Here is a tiny trained network, its code and every weight. The questions are about switching its units off for an input and a class, where a switched-off unit gives its printed mean instead of its output.

import numpy as np


def w(rows, s, z=0):
    codes = np.array(rows[::2]) - 128.0
    scale = np.full(codes.shape[1], s)
    scale[-1] = z or s
    return codes * scale


def norm(h):
    return h / np.sqrt((h * h).mean(-1, keepdims=True) + 1e-5)


def f(y):
    return y / 2 * (1 + np.tanh(0.7978845608 * (y + 0.044715 * y**3)))


def log_softmax(a):
    a = a - a.max(-1, keepdims=True)
    return a - np.log(np.exp(a).sum(-1, keepdims=True))


def net(x, mask):
    res = np.array(x, float).reshape(1, 3) / 4 @ E
    u = 0
    for l in range(3):
        y = f(norm(res) @ A[l][:, :-1].T + A[l][:, -1])
        res = res + np.where(mask[u : u + 4], y, B[l][:, -1]) @ B[l][:, :-1]
        u += 4
    return log_softmax(norm(res)[-1] @ U[:, :-1].T + U[:, -1])


A, B = {}, {}
E = w([
[254,214,78],'x0',
[156,129,143],'x1',
[95,49,42],'x2',
],0.0095)
A[0] = w([
[40,223,227,173],'L0N0',
[58,254,149,167],'L0N1',
[201,164,192,1],'L0N2',
[64,110,212,229],'L0N3',
],0.0087,0.0043)
B[0] = w([
[138,121,61,250],'L0N0',
[114,101,21,202],'L0N1',
[81,175,251,157],'L0N2',
[140,46,106,253],'L0N3',
],0.017,0.0044)
A[1] = w([
[105,199,251,113],'L1N0',
[94,161,211,1],'L1N1',
[129,172,137,44],'L1N2',
[172,126,246,3],'L1N3',
],0.014,0.0059)
B[1] = w([
[85,179,249,252],'L1N0',
[139,124,130,125],'L1N1',
[113,89,80,121],'L1N2',
[180,150,150,158],'L1N3',
],0.012,0.0026)
A[2] = w([
[2,45,156,145],'L2N0',
[157,141,199,11],'L2N1',
[173,188,161,8],'L2N2',
[208,233,156,3],'L2N3',
],0.0085,0.0052)
B[2] = w([
[151,66,164,252],'L2N0',
[57,152,34,111],'L2N1',
[2,154,127,128],'L2N2',
[90,112,53,181],'L2N3',
],0.0082,0.0041)
U = w([
[86,71,97,148],'0',
[172,108,95,182],'1',
[152,184,106,255],'2',
[123,236,248,7],'3',
[52,60,194,40],'4',
],0.013,0.0046)

Each question gives the input, the list of numbers given to net, and the class t.
The units are the neurons (one row each of A and B). Each row of codes is followed by its name. A weight is (code - 128) times the scale printed after its matrix; where a second scale follows, it is the last column's (A, B and U).
mask holds one flag per neuron, layer by layer. A switched-off neuron (its flag False) gives its mean, the last column of its row in B, instead of its output. The means were averaged over made-up inputs and are rounded, as every weight is.
A unit's drop is (log p(t) with every unit on - log p(t) with that unit switched off) / (log p(t) with every unit on - log p(t) with every unit switched off).
The circuit of an input: a set's keep is (log p(t) with only the set's units on - log p(t) with every unit switched off) / (log p(t) with every unit on - log p(t) with every unit switched off). Starting from all 12 units, units are removed one at a time, each time the one whose removal leaves the highest keep (on an exact tie, the one counted first), for as long as the keep stays at least 0.8.
circuit, biggest first: the units of the circuit, biggest drop first
unit that matters most: the unit with the biggest drop
top k neurons: the k neurons with the biggest drops, biggest first
k most important neurons of layer l: the k neurons of layer l with the biggest drops, biggest first
drop of u: that unit's drop, to one decimal
input [-3,3,-5], class 1: unit that matters most	L0N0
input [5,6,-6], class 3: circuit, biggest first	L0N2, L1N0
input [4,4,-6], class 3: top 2 neurons	L0N2, L1N0
input [4,3,-5], class 3: top 3 neurons	L0N2, L1N0, L0N3
input [0,-2,1], class 4: top 2 neurons	L0N0, L0N2
input [-8,7,-1], class 1: 3 most important neurons of layer 0	L0N3, L0N2, L0N0
input [-8,2,-8], class 1: circuit, biggest first	L0N0, L0N3, L0N2
input [7,5,-6], class 3: top 4 neurons	L0N2, L1N0, L0N3, L0N0
input [1,1,-1], class 3: top 2 neurons	L0N2, L0N3
input [-5,4,-7], class 1: drop of L2N2	0.0
input [-8,1,-6], class 1: drop of L1N0	0.1
input [-7,1,-6], class 1: drop of L0N0	0.2
input [-6,3,-1], class 1: 3 most important neurons of layer 0	L0N3, L0N2, L0N0
input [0,2,-8], class 1: circuit, biggest first	L0N1
